[-15 0 2 -6 53]
[-3 6 -23 -8 19]
[1 17 2 4 -53]
->
[0 2]
[6 -23]

[-24 -51 37]
[-5 -33 60]
[13 -36 28]
[-4 -53 3]
->
[-51 37]
[-33 60]

[-3 6 -15 16 -42]
[-3 8 -4 16 -14]
[-3 7 -10 14 -29]
[-5 14 -5 24 -20]
->
[6 -15]
[8 -4]

[-29 15 48 5 -19]
[17 28 14 -28 0]
[-37 -9 -28 -39 46]
->
[15 48]
[28 14]

[-5 -13 -11 8 -43]
[3 -16 -29 1 -47]
[0 -17 -33 1 -50]
[-7 -12 -2 6 -33]
->
[-13 -11]
[-16 -29]

[-1 19 -17 3 29]
[59 50 -22 6 -15]
[3 12 15 15 9]
[19 -29 -22 -20 9]
[-40 -49 -9 -24 7]
->
[19 -17]
[50 -22]
---
[34 -2 18]
[-12 -1 18]
[2 11 -34]
[33 -14 26]
[-37 12 10]
[0 15 -16]
[-2 7 6]
[48 -10 19]
->
[-37 12 10]
[-12 -1 18]
[-2 7 6]
[0 15 -16]
[2 11 -34]
[33 -14 26]
[34 -2 18]
[48 -10 19]

[22 55 -37 -24 -2]
[24 -33 39 -16 30]
[-49 -11 -15 32 -27]
[36 25 -17 -26 42]
[7 -38 50 -11 -7]
[-20 21 -18 7 -46]
[0 3 9 3 -11]
[29 60 -49 -20 26]
[32 -15 31 -13 35]
[46 54 -26 -26 17]
[-18 25 -18 15 -45]
->
[-49 -11 -15 32 -27]
[-20 21 -18 7 -46]
[-18 25 -18 15 -45]
[0 3 9 3 -11]
[7 -38 50 -11 -7]
[22 55 -37 -24 -2]
[24 -33 39 -16 30]
[29 60 -49 -20 26]
[32 -15 31 -13 35]
[36 25 -17 -26 42]
[46 54 -26 -26 17]

[-45 7 50]
[-23 -40 47]
[-46 31 -3]
[-15 11 35]
->
[-46 31 -3]
[-45 7 50]
[-23 -40 47]
[-15 11 35]

[-9 8 -3 0 14 24 19 -14 -10 0 -1 8 0 -25 0 -7]
[-13 -11 22 5 0 -19 0 4 -16 17 0 -23 -6 0 0 0]
[-22 -9 5 10 -3 12 -29 23 -16 9 -7 -25 8 12 -2 0]
[17 -7 -23 7 2 13 0 -11 0 -17 -15 -7 34 0 0 -13]
[26 -17 -13 -4 -21 -30 -15 -6 20 21 -8 -7 -3 48 4 4]
[0 2 -26 -4 0 0 3 0 26 -6 -8 9 11 4 -4 -14]
->
[-22 -9 5 10 -3 12 -29 23 -16 9 -7 -25 8 12 -2 0]
[-13 -11 22 5 0 -19 0 4 -16 17 0 -23 -6 0 0 0]
[-9 8 -3 0 14 24 19 -14 -10 0 -1 8 0 -25 0 -7]
[0 2 -26 -4 0 0 3 0 26 -6 -8 9 11 4 -4 -14]
[17 -7 -23 7 2 13 0 -11 0 -17 -15 -7 34 0 0 -13]
[26 -17 -13 -4 -21 -30 -15 -6 20 21 -8 -7 -3 48 4 4]

[29 45 -23 -7 2 -5 23 -17 16]
[5 2 7 34 -1 -5 12 19 5]
[-29 30 -30 11 -15 -3 24 34 21]
[-5 16 -27 21 19 -54 -13 -31 42]
[24 26 20 -20 24 -2 -15 22 34]
->
[-29 30 -30 11 -15 -3 24 34 21]
[-5 16 -27 21 19 -54 -13 -31 42]
[5 2 7 34 -1 -5 12 19 5]
[24 26 20 -20 24 -2 -15 22 34]
[29 45 -23 -7 2 -5 23 -17 16]

[49 -54 -5]
[3 -14 14]
[-18 25 -26]
[-20 -27 -22]
[18 -6 -19]
[-10 -14 38]
[60 -33 18]
[28 -2 16]
[-28 -14 4]
[-26 -6 8]
[-9 -26 8]
[-11 20 -16]
->
[-28 -14 4]
[-26 -6 8]
[-20 -27 -22]
[-18 25 -26]
[-11 20 -16]
[-10 -14 38]
[-9 -26 8]
[3 -14 14]
[18 -6 -19]
[28 -2 16]
[49 -54 -5]
[60 -33 18]
---
[25 28 -20 40 -2 -35 -17 -37 19 39 -3 -18]
[13 11 32 38 1 31 -26 -12 -34 -31 -12 23]
[27 28 -4 49 -3 -20 -33 -32 13 37 -9 -11]
[-41 -21 -12 -15 9 10 28 37 -31 29 -13 31]
[-17 -5 11 14 12 21 18 0 -58 -30 -11 40]
[-37 -16 -9 -7 14 11 33 23 -48 9 -14 40]
->
[-37 -17 -41 27 13 25]
[-16 -5 -21 28 11 28]
[-9 11 -12 -4 32 -20]
[-7 14 -15 49 38 40]
[14 12 9 -3 1 -2]
[11 21 10 -20 31 -35]
[33 18 28 -33 -26 -17]
[23 0 37 -32 -12 -37]
[-48 -58 -31 13 -34 19]
[9 -30 29 37 -31 39]
[-14 -11 -13 -9 -12 -3]
[40 40 31 -11 23 -18]

[4 -40 -29 19 21 21]
[-39 -29 15 -40 -32 -18]
[16 26 -28 9 8 -14]
[-8 -45 22 2 -2 15]
[1 -13 38 23 10 25]
[-6 -47 25 -11 -27 12]
[-2 26 25 -25 -43 -40]
[36 6 -20 21 6 10]
[33 23 -7 14 -7 -17]
->
[33 36 -2 -6 1 -8 16 -39 4]
[23 6 26 -47 -13 -45 26 -29 -40]
[-7 -20 25 25 38 22 -28 15 -29]
[14 21 -25 -11 23 2 9 -40 19]
[-7 6 -43 -27 10 -2 8 -32 21]
[-17 10 -40 12 25 15 -14 -18 21]

[-34 19 -21 -24 -52 -24]
[-38 -3 -40 0 -3 18]
[-7 18 -4 -33 -58 -23]
[-17 16 -11 -31 -57 -26]
[3 -12 5 35 31 7]
->
[3 -17 -7 -38 -34]
[-12 16 18 -3 19]
[5 -11 -4 -40 -21]
[35 -31 -33 0 -24]
[31 -57 -58 -3 -52]
[7 -26 -23 18 -24]

[-4 10 -18 -12 -15 3 5 0 -14]
[-31 30 -37 -18 -40 13 18 27 -29]
[0 -5 4 5 4 -6 1 -6 4]
[-2 5 -13 -10 -12 -1 2 -4 -10]
[-12 -3 8 9 -3 -27 7 -10 -6]
[-21 -18 22 43 20 6 6 5 36]
[-13 9 -9 -1 -12 4 6 11 -7]
[-12 -8 12 17 5 -16 5 -5 8]
->
[-12 -13 -21 -12 -2 0 -31 -4]
[-8 9 -18 -3 5 -5 30 10]
[12 -9 22 8 -13 4 -37 -18]
[17 -1 43 9 -10 5 -18 -12]
[5 -12 20 -3 -12 4 -40 -15]
[-16 4 6 -27 -1 -6 13 3]
[5 6 6 7 2 1 18 5]
[-5 11 5 -10 -4 -6 27 0]
[8 -7 36 -6 -10 4 -29 -14]

[-29 -13 9 -18 -5 -40]
[16 -10 -1 42 -31 -12]
[6 7 -24 -38 2 49]
->
[6 16 -29]
[7 -10 -13]
[-24 -1 9]
[-38 42 -18]
[2 -31 -5]
[49 -12 -40]

[-7 11 6 10 -4 6 19 -6 3 15 -9 -7 -12 4 -37 -8]
[-20 23 3 30 -20 60 3 -10 14 22 19 -20 -13 11 -49 -7]
->
[-20 -7]
[23 11]
[3 6]
[30 10]
[-20 -4]
[60 6]
[3 19]
[-10 -6]
[14 3]
[22 15]
[19 -9]
[-20 -7]
[-13 -12]
[11 4]
[-49 -37]
[-7 -8]

[-7 4 -3 32 -45 -29 -40 8 -1]
[4 -16 -7 1 -19 2 16 12 6]
[-13 49 17 -34 14 -20 -16 22 -6]
[-13 19 57 -2 44 -33 -15 33 -24]
[57 0 -13 59 -27 9 28 -18 19]
[20 46 12 45 -7 -29 -16 -17 -20]
[20 29 -7 -1 57 43 17 50 29]
[45 19 36 7 -11 20 35 -4 -21]
->
[45 20 20 57 -13 -13 4 -7]
[19 29 46 0 19 49 -16 4]
[36 -7 12 -13 57 17 -7 -3]
[7 -1 45 59 -2 -34 1 32]
[-11 57 -7 -27 44 14 -19 -45]
[20 43 -29 9 -33 -20 2 -29]
[35 17 -16 28 -15 -16 16 -40]
[-4 50 -17 -18 33 22 12 8]
[-21 29 -20 19 -24 -6 6 -1]

[10 11 16 -28]
[36 57 2 1]
[-9 31 -60 0]
->
[-9 36 10]
[31 57 11]
[-60 2 16]
[0 1 -28]
